Below are the code and all the weights of a small trained network. Each question names an input and a class and asks about switching units off, where a switched-off unit gives its printed mean instead of its output.

import numpy as np


def w(rows, s, z=0):
    codes = np.array(rows[::2]) - 128.0
    scale = np.full(codes.shape[1], s)
    scale[-1] = z or s
    return codes * scale


def f(y):
    return np.maximum(y, 0)


def log_softmax(a):
    a = a - a.max(-1, keepdims=True)
    return a - np.log(np.exp(a).sum(-1, keepdims=True))


def net(x, mask):
    res = np.array(x, float).reshape(1, 5) / 4 @ E
    y = f(res @ A[0][:, :-1].T + A[0][:, -1])
    res = res + np.where(mask, y, B[0][:, -1]) @ B[0][:, :-1]
    return log_softmax(res[-1] @ U[:, :-1].T + U[:, -1])


A, B = {}, {}
E = w([
[210,56,75,40],'x0',
[2,63,44,201],'x1',
[105,116,165,96],'x2',
[128,122,141,127],'x3',
[144,122,134,157],'x4',
],0.0095)
A[0] = w([
[84,189,152,156,246],'N1',
[170,47,113,125,172],'N2',
[177,125,118,65,217],'N3',
[130,204,185,149,214],'N4',
[119,250,192,155,254],'N5',
[64,171,177,70,143],'N6',
[156,174,166,137,188],'N7',
[77,22,75,153,158],'N8',
[37,125,106,171,135],'N9',
],0.012,0.004)
B[0] = w([
[87,252,178,197,214],'N1',
[137,70,106,100,201],'N2',
[195,96,158,114,222],'N3',
[97,212,103,85,209],'N4',
[110,226,55,119,243],'N5',
[142,147,129,140,170],'N6',
[107,174,112,49,188],'N7',
[49,47,130,125,246],'N8',
[114,107,220,184,230],'N9',
],0.011)
U = w([
[105,198,104,137,128],'0',
[247,126,163,125,254],'1',
[86,150,202,250,31],'2',
[62,51,99,122,89],'3',
],0.013,0.0018)

Each question gives the input, the list of numbers given to net, and the class t.
The units are the neurons (one row each of A and B). Each row of codes is followed by its name. A weight is (code - 128) times the scale printed after its matrix; where a second scale follows, it is the last column's (A, B and U).
mask holds one flag per neuron, in row order. A switched-off neuron (its flag False) gives its mean, the last column of its row in B, instead of its output. The means were averaged over made-up inputs and are rounded, as every weight is.
A unit's drop is (log p(t) with every unit on - log p(t) with that unit switched off) / (log p(t) with every unit on - log p(t) with every unit switched off).
The circuit of an input: a set's keep is (log p(t) with only the set's units on - log p(t) with every unit switched off) / (log p(t) with every unit on - log p(t) with every unit switched off). Starting from all 9 units, units are removed one at a time, each time the one whose removal leaves the highest keep (on an exact tie, the one counted first), for as long as the keep stays at least 0.8.
circuit, biggest first: the units of the circuit, biggest drop first
top k neurons: the k neurons with the biggest drops, biggest first
drop when u is switched off: that unit's drop, to one decimal
input [-1,-8,-8,8,7], class 0: circuit, biggest first : (N5)
input [1,-4,-5,3,-2], class 1: circuit, biggest first : (N1 N3)
input [4,0,5,-5,7], class 1: top 2 neurons : (N8 N3)
input [2,0,4,-5,6], class 1: circuit, biggest first : (N8 N1)
input [-7,0,8,-2,7], class 0: top 2 neurons : (N5 N4)
input [6,0,-1,-2,-2], class 1: top 2 neurons : (N3 N8)
input [6,0,8,-7,6], class 1: top 2 neurons : (N3 N8)
input [3,-2,5,-6,8], class 1: drop when N8 is switched off : 0.2
input [2,-2,-5,-7,-2], class 1: drop when N8 is switched off : 0.1
input [-1,-7,6,-2,5], class 0: drop when N5 is switched off : 0.2
